Here is a tiny trained network, its code and every weight. The questions are about switching its units off for an input and a class, where a switched-off unit gives its printed mean instead of its output.

import numpy as np


def w(rows, s, z=0):
    codes = np.array(rows[::2]) - 128.0
    scale = np.full(codes.shape[1], s)
    scale[-1] = z or s
    return codes * scale


def f(y):
    return np.maximum(y, 0)


def log_softmax(a):
    a = a - a.max(-1, keepdims=True)
    return a - np.log(np.exp(a).sum(-1, keepdims=True))


def net(x, mask):
    res = np.array(x, float).reshape(1, 3) / 4 @ E
    y = f(res @ A[0][:, :-1].T + A[0][:, -1])
    res = res + np.where(mask, y, B[0][:, -1]) @ B[0][:, :-1]
    return log_softmax(res[-1] @ U[:, :-1].T + U[:, -1])


A, B = {}, {}
E = w([
[98,94,244,157],'x0',
[105,52,50,103],'x1',
[114,157,234,10],'x2',
],0.013)
A[0] = w([
[83,31,111,115,134],'n0',
[92,26,116,114,72],'n1',
[84,131,78,55,132],'n2',
[152,110,109,86,138],'n3',
[193,78,130,91,117],'n4',
[149,136,131,165,137],'n5',
[79,135,78,175,253],'n6',
[60,163,151,90,214],'n7',
[146,249,62,112,148],'n8',
[63,122,143,142,198],'n9',
[130,174,149,199,174],'n10',
[145,134,109,81,102],'n11',
[133,134,168,99,242],'n12',
[92,140,100,69,116],'n13',
[129,123,110,91,136],'n14',
[54,115,184,96,109],'n15',
[126,90,100,67,134],'n16',
],0.013,0.0059)
B[0] = w([
[181,202,95,61,229],'n0',
[174,208,107,110,209],'n1',
[78,74,140,155,215],'n2',
[78,81,147,140,175],'n3',
[135,97,127,153,159],'n4',
[90,117,132,106,167],'n5',
[128,214,154,124,255],'n6',
[145,123,111,103,226],'n7',
[191,201,129,75,229],'n8',
[90,112,249,198,186],'n9',
[82,73,139,184,206],'n10',
[113,97,124,144,169],'n11',
[168,113,80,75,230],'n12',
[56,59,142,110,187],'n13',
[133,82,153,165,169],'n14',
[187,159,142,94,221],'n15',
[112,65,141,135,201],'n16',
],0.011)
U = w([
[181,196,135,100,159],'0',
[222,121,35,38,1],'1',
[49,9,118,174,234],'2',
],0.012,0.00083)

Each question gives the input, the list of numbers given to net, and the class t.
The units are the neurons (one row each of A and B). Each row of codes is followed by its name. A weight is (code - 128) times the scale printed after its matrix; where a second scale follows, it is the last column's (A, B and U).
mask holds one flag per neuron, in row order. A switched-off neuron (its flag False) gives its mean, the last column of its row in B, instead of its output. The means were averaged over made-up inputs and are rounded, as every weight is.
A unit's drop is (log p(t) with every unit on - log p(t) with that unit switched off) / (log p(t) with every unit on - log p(t) with every unit switched off).
The circuit of an input: a set's keep is (log p(t) with only the set's units on - log p(t) with every unit switched off) / (log p(t) with every unit on - log p(t) with every unit switched off). Starting from the 12 units with the biggest drops (on a tie, the unit counted first), units are removed one at a time, each time the one whose removal leaves the highest keep (on an exact tie, the one counted first), for as long as the keep stays at least 0.8.
units of the circuit, in order: the units of the circuit, biggest drop first
k most important neurons: the k neurons with the biggest drops, biggest first
drop of u: that unit's drop, to one decimal
input [-1,-4,6], class 1: units of the circuit, in order => (n12 n6)
input [7,6,6], class 1: units of the circuit, in order => (n12)
input [-3,-8,2], class 1: 3 most important neurons => (n6 n9 n12)
input [-8,-3,-4], class 0: units of the circuit, in order => (n6 n12)
input [8,1,-6], class 0: 2 most important neurons => (n0 n2)
input [-8,-1,-8], class 0: 2 most important neurons => (n6 n12)
input [7,7,4], class 1: 3 most important neurons => (n6 n12 n0)
input [8,5,5], class 1: 4 most important neurons => (n12 n6 n7 n0)
input [-6,-5,-7], class 0: 2 most important neurons => (n6 n12)
input [4,6,8], class 1: 2 most important neurons => (n15 n12)
input [8,8,1], class 1: 2 most important neurons => (n0 n6)
input [5,7,-5], class 0: drop of n12 => 0.1
input [-8,7,7], class 2: drop of n9 => 0.0
input [-5,-6,-8], class 0: units of the circuit, in order => (n6)
input [7,4,-1], class 0: drop of n9 => 0.3
